Below are the code and all the weights of a small trained network. Each question names an input and a class and asks about switching units off, where a switched-off unit gives its printed mean instead of its output.

import numpy as np


def w(rows, s, z=0):
    codes = np.array(rows[::2]) - 128.0
    scale = np.full(codes.shape[1], s)
    scale[-1] = z or s
    return codes * scale


def norm(h):
    return h / np.sqrt((h * h).mean(-1, keepdims=True) + 1e-5)


def f(y):
    return np.maximum(y, 0)


def log_softmax(a):
    a = a - a.max(-1, keepdims=True)
    return a - np.log(np.exp(a).sum(-1, keepdims=True))


def net(x, mask):
    res = np.array(x, float).reshape(1, 3) / 4 @ E
    u = 0
    for l in range(3):
        y = f(norm(res) @ A[l][:, :-1].T + A[l][:, -1])
        res = res + np.where(mask[u : u + 8], y, B[l][:, -1]) @ B[l][:, :-1]
        u += 8
    return log_softmax(norm(res)[-1] @ U[:, :-1].T + U[:, -1])


A, B = {}, {}
E = w([
[109,110,170,135,139],'x0',
[199,191,132,181,129],'x1',
[170,85,110,142,3],'x2',
],0.0037)
A[0] = w([
[182,185,200,143,125,26],'0.n1',
[47,139,129,127,149,143],'0.n2',
[147,254,104,173,161,66],'0.n3',
[225,170,139,176,82,2],'0.n4',
[130,254,122,143,88,82],'0.n5',
[86,163,175,130,171,26],'0.n6',
[133,192,150,133,163,71],'0.n7',
[111,141,86,139,123,143],'0.n8',
],0.0074,0.0017)
B[0] = w([
[87,154,3,180,165,195],'0.n1',
[149,31,120,133,188,193],'0.n2',
[170,95,67,189,235,254],'0.n3',
[123,106,129,233,137,232],'0.n4',
[108,213,142,128,122,207],'0.n5',
[109,232,135,79,85,191],'0.n6',
[157,114,171,139,25,198],'0.n7',
[114,170,124,199,99,147],'0.n8',
],0.0057,0.0049)
A[1] = w([
[81,165,106,148,28,206],'1.n1',
[175,154,126,129,86,93],'1.n2',
[112,148,182,134,37,81],'1.n3',
[133,255,100,168,121,126],'1.n4',
[99,124,201,46,179,123],'1.n5',
[121,78,148,152,111,138],'1.n6',
[124,144,150,91,41,6],'1.n7',
[113,200,142,133,207,185],'1.n8',
],0.0077,0.0019)
B[1] = w([
[74,185,110,120,150,197],'1.n1',
[137,91,162,118,147,147],'1.n2',
[97,138,67,143,161,159],'1.n3',
[218,125,165,3,83,255],'1.n4',
[102,235,172,187,93,196],'1.n5',
[74,105,37,61,80,170],'1.n6',
[178,227,70,131,249,147],'1.n7',
[156,74,207,140,84,252],'1.n8',
],0.0059,0.0051)
A[2] = w([
[205,74,208,23,177,89],'2.n1',
[127,101,187,1,150,153],'2.n2',
[105,65,88,141,103,82],'2.n3',
[221,137,164,194,199,54],'2.n4',
[159,127,86,177,179,150],'2.n5',
[139,155,41,39,194,4],'2.n6',
[67,89,146,79,82,128],'2.n7',
[186,177,128,9,146,55],'2.n8',
],0.0074,0.0028)
B[2] = w([
[140,208,142,8,116,197],'2.n1',
[177,138,132,166,102,175],'2.n2',
[121,119,209,147,132,163],'2.n3',
[155,105,102,117,166,253],'2.n4',
[95,78,165,119,137,205],'2.n5',
[83,162,94,121,190,160],'2.n6',
[147,133,82,97,132,168],'2.n7',
[98,143,141,111,120,169],'2.n8',
],0.011,0.0052)
U = w([
[218,73,95,186,181,212],'0',
[63,64,128,204,64,52],'1',
[103,191,229,146,130,152],'2',
[211,175,159,31,159,126],'3',
[115,7,121,44,45,4],'4',
[66,155,49,91,156,253],'5',
[110,78,165,108,168,41],'6',
[170,136,88,155,29,75],'7',
],0.018,0.005)

Each question gives the input, the list of numbers given to net, and the class t.
The units are the neurons (one row each of A and B). Each row of codes is followed by its name. A weight is (code - 128) times the scale printed after its matrix; where a second scale follows, it is the last column's (A, B and U).
mask holds one flag per neuron, layer by layer. A switched-off neuron (its flag False) gives its mean, the last column of its row in B, instead of its output. The means were averaged over made-up inputs and are rounded, as every weight is.
A unit's drop is (log p(t) with every unit on - log p(t) with that unit switched off) / (log p(t) with every unit on - log p(t) with every unit switched off).
The circuit of an input: a set's keep is (log p(t) with only the set's units on - log p(t) with every unit switched off) / (log p(t) with every unit on - log p(t) with every unit switched off). Starting from the 12 units with the biggest drops (on a tie, the unit counted first), units are removed one at a time, each time the one whose removal leaves the highest keep (on an exact tie, the one counted first), for as long as the keep stays at least 0.8.
circuit, biggest first: the units of the circuit, biggest drop first
most important unit: the unit with the biggest drop
top k neurons: the k neurons with the biggest drops, biggest first
top k neurons in layer l: the k neurons of layer l with the biggest drops, biggest first
input [8,-4,-6], class 2: top 2 neurons => (1.n5; 1.n4)
input [-6,2,5], class 7: most important unit => 0.n4
input [2,1,1], class 1: circuit, biggest first => (0.n4; 0.n3; 2.n1)
input [-2,0,7], class 1: circuit, biggest first => (1.n4; 0.n5; 2.n1; 2.n4)
input [5,4,4], class 1: circuit, biggest first => (0.n4; 2.n1; 0.n3)
input [5,0,1], class 5: top 4 neurons => (0.n3; 1.n8; 0.n4; 0.n2)
input [5,0,-3], class 2: top 2 neurons => (1.n5; 0.n2)
input [7,0,-8], class 2: top 2 neurons => (1.n5; 1.n4)
input [8,1,3], class 5: top 3 neurons => (0.n2; 0.n3; 1.n8)
input [2,-1,1], class 5: top 4 neurons => (1.n8; 0.n4; 0.n3; 2.n7)
input [4,2,2], class 1: top 3 neurons => (0.n4; 0.n6; 0.n3)
input [2,-1,-6], class 2: top 4 neurons => (1.n5; 0.n1; 0.n6; 1.n4)
input [-1,-5,-5], class 2: top 2 neurons in layer 1 => (1.n5; 1.n4)
input [3,-5,-5], class 2: top 2 neurons => (1.n5; 1.n4)
input [0,-6,-2], class 5: circuit, biggest first => (1.n4)
input [4,8,-4], class 0: top 2 neurons => (0.n3; 0.n1)
input [7,1,7], class 1: top 4 neurons => (1.n4; 0.n6; 0.n4; 2.n1)
input [5,3,3], class 1: top 4 neurons => (0.n4; 0.n6; 0.n3; 2.n1)
input [7,2,3], class 1: top 3 neurons in layer 0 => (0.n6; 0.n5; 0.n3)
input [-3,-5,0], class 4: top 2 neurons in layer 1 => (1.n7; 1.n1)
input [1,0,7], class 1: most important unit => 1.n4
input [-1,1,5], class 1: top 2 neurons in layer 2 => (2.n1; 2.n3)
input [0,0,5], class 1: top 3 neurons in layer 0 => (0.n6; 0.n5; 0.n4)
